Read these off the matrix that follows.
1) Find the bottom-left entry.
2) Find the last entry, reading row by row.
3) Find the largest entry.
4) Find the last entry in the row that holds the smallest entry.
5) Find the third entry from the end, reading row by row.
6) Find the 2nd smallest entry.
7) Find the smallest entry in the last column.
8) Find the 2nd entry on the diagonal from the top-right corner.
[[ 24 -34  36  12  60]
 [-12  38  68 -29  16]
 [ 47 -63  57 -11   9]
 [ 17 -24 -51   4 -37]
 [ -2  34  62 -39  12]
 [-19  43  52   2 -36]]
1) -19
2) -36
3) 68
4) 9
5) 52
6) -51
7) -37
8) -29

Read these off the table that follows. Rows and columns are numbered from 0.
1) Find the entry in row 0 and column 2.
2) Find the entry just right of the smallest entry.
3) Find the top-left entry.
4) Find the entry in the top-right corner.
5) Find the entry in row 0 and column 1.
6) Find the entry directly below the largest entry.
7) Find the maximum.
8) Find the entry in the bottom-left corner.
array([[-1.8, -0.1,  0.6,  0.5,  0.8,  0.0, -0.9],
       [-0.8, -1.4,  0.3,  1.4,  0.3, -1.2, -0.4],
       [ 0.8,  1.5, -1.9, -1.7, -1.4,  0.6,  0.0],
       [ 0.5,  0.3, -1.1, -1.2, -1.4, -0.1,  0.4],
       [ 0.2, -0.8, -1.1, -1.7, -1.6,  0.1,  0.2],
       [-0.4, -2.2, -0.3,  1.0,  0.6, -1.1, -1.4],
       [-2.1,  0.0,  0.3,  0.6,  0.8, -1.1, -1.8],
       [-0.1,  0.7, -0.4,  1.2,  1.0, -2.1, -1.6],
       [-0.4, -1.6,  0.4,  0.4,  1.0, -1.0, -1.1]])
1) 0.6
2) -0.3
3) -1.8
4) -0.9
5) -0.1
6) 0.3
7) 1.5
8) -0.4

Read these off the row that follows.
1) Which number is the second entry from the right?
2) Which number is the entry just left of 10?
3) Which number is the entry just right of 49?
[49, 81, 66, 10, 95]
1) 10
2) 66
3) 81

Questions about the table below. Rows and columns are numbered from 0.
1) Read off the entry at row 1, column 0.
2) Read off the entry in row 0 and column 2.
3) Read off the top-right entry.
4) Read off the entry just left of the largest entry.
5) Read off the entry at row 0, column 1.
6) Read off the entry at row 2, column 0.
7) Read off the entry just right of the largest entry.
8) Read off the entry in the top-left corner.
[[  5  -2 -17  24]
 [ 10 -11 -32  24]
 [ 10   3  10  24]
 [ 37  50 -17  37]
 [ 28  49 -17  24]
 [ 10   3 -17  24]
 [ 10   3 -17  24]
 [ 10   3 -17  24]
 [ 42  67 -17  24]
 [ 10   3 -17 -36]
 [ 10   3 -17  24]
 [ 10   3 -17  24]
 [ -9 -26 -17  24]
 [ 10   3 -17  24]
 [ 10   3 -17  24]
 [ 10   3 -17  24]]
1) 10
2) -17
3) 24
4) 42
5) -2
6) 10
7) -17
8) 5

W =
[[ -5 -22  11   9]
 [-30 -16 -55  27]
 [-15  15 -40 -37]
 [ 38 -14  21 -12]
 [ -3 -20  13   9]
 [ -3  21  15 -48]
 [-22 -17  65  53]
 [ 11 -13 -21   2]
 [ 21  12 -56  -3]
 [  9  21 -46 -33]
 [-30  21   3  -2]
 [-39  25 -22 -51]
 [-35   9 -53   1]
 [ 19 -23  34  44]
 [-30  20 -31  15]]
Rows and columns are numbered from 0.
The entry in the top-right corner?
Answer: 9
The entry directly below -48?
Answer: 53
The top entry of the column that holds the largest entry is 11
The entry in the bottom-left corner?
Answer: -30
The bottom entry of the column that holds the smallest entry is -31
The entry just right of 13 -> 9
The top-left entry is -5
The entry in row 2 and column 0?
Answer: -15
The entry just left of -53?
Answer: 9
The entry directly below -33 -> -2
The entry at row 1, column 2?
Answer: -55
The entry in row 0 and column 1: -22
The entry just left of 65?
Answer: -17
The bottom-right entry: 15
The entry just right of the smallest entry?
Answer: -3
The maximum: 65
The entry at row 1, column 0: -30
The entry at row 1, column 1 -> -16
The minimum is -56
The entry just right of 25?
Answer: -22
The entry directly below -2?
Answer: -51
The entry directly above the smallest entry?
Answer: -21
The entry just right of -20?
Answer: 13
The entry just left of -13?
Answer: 11
The entry just left of -20?
Answer: -3

Questions about the row below.
1) What is the third smallest entry?
2) What is the first entry from the left?
3) What is the 3rd entry from the right?
[241 642 829 437 156 681 450 472 492]
1) 437
2) 241
3) 450
